Here is a tiny trained network, its code and every weight. The questions are about switching its units off for an input and a target symbol, where a switched-off unit gives its printed mean instead of its output.

import numpy as np


def w(rows, s, z=0):
    codes = np.array(rows[::2]) - 128.0
    scale = np.full(codes.shape[1], s)
    scale[-1] = z or s
    return codes * scale


def f(y):
    return y / 2 * (1 + np.tanh(0.7978845608 * (y + 0.044715 * y**3)))


def softmax(a):
    e = np.exp(a - a.max(-1, keepdims=True))
    return e / e.sum(-1, keepdims=True)


def log_softmax(a):
    a = a - a.max(-1, keepdims=True)
    return a - np.log(np.exp(a).sum(-1, keepdims=True))


def net(x, mask):
    ids = ['ΓΘΣαζτφψ'.index(c) for c in x.split()]
    T = len(ids)
    res = E[ids] + P[:T]
    q, k, v = (res @ M[0].T for M in (Q, K, V))
    z = softmax(np.where(np.tri(T) > 0, q @ k.T / 2**0.5, -1e9)) @ v
    res = res + np.where(mask[0], z, O[0][:, -1]) @ O[0][:, :-1]
    y = f(res @ A[0][:, :-1].T + A[0][:, -1])
    res = res + np.where(mask[1:17], y, B[0][:, -1]) @ B[0][:, :-1]
    return log_softmax(res[-1] @ U[:, :-1].T + U[:, -1])


Q, K, V, O, A, B = {}, {}, {}, {}, {}, {}
E = w([
[176,118,131,168,124],'Γ',
[106,59,185,184,117],'Θ',
[213,62,185,250,159],'Σ',
[153,103,77,154,99],'α',
[168,155,98,130,97],'ζ',
[184,156,142,152,124],'τ',
[197,186,169,105,135],'φ',
[179,204,112,107,111],'ψ',
],0.016)
P = w([
[27,144,20,121,131],'0',
[150,233,44,180,145],'1',
[165,231,76,132,139],'2',
[185,222,113,106,131],'3',
[196,232,147,91,120],'4',
[204,254,162,67,111],'5',
],0.0061)
Q[0] = w([
[225,190,141,195,106],'h1',
[12,130,38,4,208],'h1',
],0.036)
K[0] = w([
[42,146,151,118,158],'h1',
[253,136,114,84,102],'h1',
],0.047)
V[0] = w([
[103,91,21,123,29],'h1',
[107,252,148,109,72],'h1',
],0.019)
O[0] = w([
[88,242,187,190,90,175],'h1',
[73,129,137,148,250,3],'h1',
],0.011,0.0026)
A[0] = w([
[115,107,87,177,128,251],'n1',
[180,80,89,90,216,171],'n2',
[89,164,103,153,198,151],'n3',
[146,116,161,105,98,146],'n4',
[152,70,138,77,115,82],'n5',
[102,118,169,149,91,73],'n6',
[132,120,86,174,149,83],'n7',
[141,136,74,119,234,230],'n8',
[94,127,125,113,230,48],'n9',
[26,53,117,154,95,95],'n10',
[101,172,125,164,128,2],'n11',
[98,80,98,25,113,97],'n12',
[135,105,191,54,119,109],'n13',
[101,91,181,85,41,66],'n14',
[91,104,195,118,92,105],'n15',
[2,30,146,113,80,134],'n16',
],0.013,0.0081)
B[0] = w([
[127,181,148,108,117,182],'n1',
[117,176,39,80,176,221],'n2',
[174,127,111,146,209,213],'n3',
[107,136,58,136,127,184],'n4',
[111,103,186,167,52,165],'n5',
[129,112,65,102,136,148],'n6',
[107,95,136,121,118,134],'n7',
[171,59,238,126,80,246],'n8',
[5,139,69,107,29,200],'n9',
[72,193,139,134,97,129],'n10',
[56,37,87,164,99,159],'n11',
[136,146,146,176,156,147],'n12',
[127,73,107,144,106,145],'n13',
[165,92,134,126,178,182],'n14',
[139,98,94,110,123,137],'n15',
[58,195,195,130,89,138],'n16',
],0.026,0.013)
U = w([
[128,254,146,106,91,251],'Γ',
[189,162,100,86,140,125],'Θ',
[184,105,134,105,86,33],'Σ',
[108,133,108,117,98,3],'α',
[120,148,138,113,185,121],'ζ',
[174,143,202,97,155,152],'τ',
[132,129,153,40,104,93],'φ',
[119,106,180,112,111,38],'ψ',
],0.0056,0.0075)

Each question gives the input, a string of symbols that net reads in full, and the target symbol t.
The units are the heads (2 rows each of Q, K, V and O) and the neurons (one row each of A and B). Each row of codes is followed by its name. A weight is (code - 128) times the scale printed after its matrix; where a second scale follows, it is the last column's (O, A, B and U).
mask holds one flag per unit, heads first, then neurons. A switched-off unit (its flag False) gives its mean, the last column of its rows in O or B, instead of its output. The means were averaged over made-up inputs and are rounded, as every weight is.
A unit's drop is (log p(t) with every unit on - log p(t) with that unit switched off) / (log p(t) with every unit on - log p(t) with every unit switched off).
The circuit of an input: a set's keep is (log p(t) with only the set's units on - log p(t) with every unit switched off) / (log p(t) with every unit on - log p(t) with every unit switched off). Starting from the 12 units with the biggest drops (on a tie, the unit counted first), units are removed one at a time, each time the one whose removal leaves the highest keep (on an exact tie, the one counted first), for as long as the keep stays at least 0.8.
units of the circuit, in order: the units of the circuit, biggest drop first
top k neurons: the k neurons with the biggest drops, biggest first
drop of u: that unit's drop, to one decimal
input ζ τ ζ, target ζ: top 3 neurons -> (n3, n11, n8)
input α φ ζ, target α: top 3 neurons -> (n11, n8, n6)
input Γ τ ζ, target Γ: units of the circuit, in order -> (n8, h1)
input Θ Γ Θ φ Γ ζ, target Θ: units of the circuit, in order -> (h1, n8, n9, n14)
input φ φ Θ, target Γ: units of the circuit, in order -> (n8, n16)
input ζ τ φ, target ζ: units of the circuit, in order -> (h1, n3, n11)
input Σ φ Σ α Γ, target Σ: units of the circuit, in order -> (h1, n5)
input Θ Θ φ Σ τ, target Θ: units of the circuit, in order -> (h1, n8, n9, n14)
input φ α α φ ζ, target φ: units of the circuit, in order -> (h1, n8, n9, n2)
input Θ α Θ Θ ψ α, target Θ: top 4 neurons -> (n8, n9, n14, n5)
input Σ τ φ φ, target Σ: units of the circuit, in order -> (h1, n13)
input Θ ζ α, target Γ: units of the circuit, in order -> (n8, n1)
input Θ Θ φ τ Γ Γ, target Θ: top 4 neurons -> (n8, n9, n14, n5)
input τ φ τ Σ, target τ: top neuron -> (n9)
input Σ τ ψ, target Σ: top 3 neurons -> (n5, n2, n14)
input α τ τ, target α: top 3 neurons -> (n11, n8, n6)
input ζ Γ α Σ φ Θ, target Γ: top neuron -> (n16)
input ψ τ τ, target ψ: top 2 neurons -> (n8, n9)
input Σ Σ ζ α, target Σ: top 2 neurons -> (n5, n14)
input α τ Γ ψ φ, target α: drop of n11 -> 1.3
input τ φ ψ φ, target τ: drop of h1 -> 0.9
input α Σ ζ Σ, target α: drop of n11 -> 1.2
input ζ ζ τ τ φ ψ, target ζ: drop of n11 -> 0.3
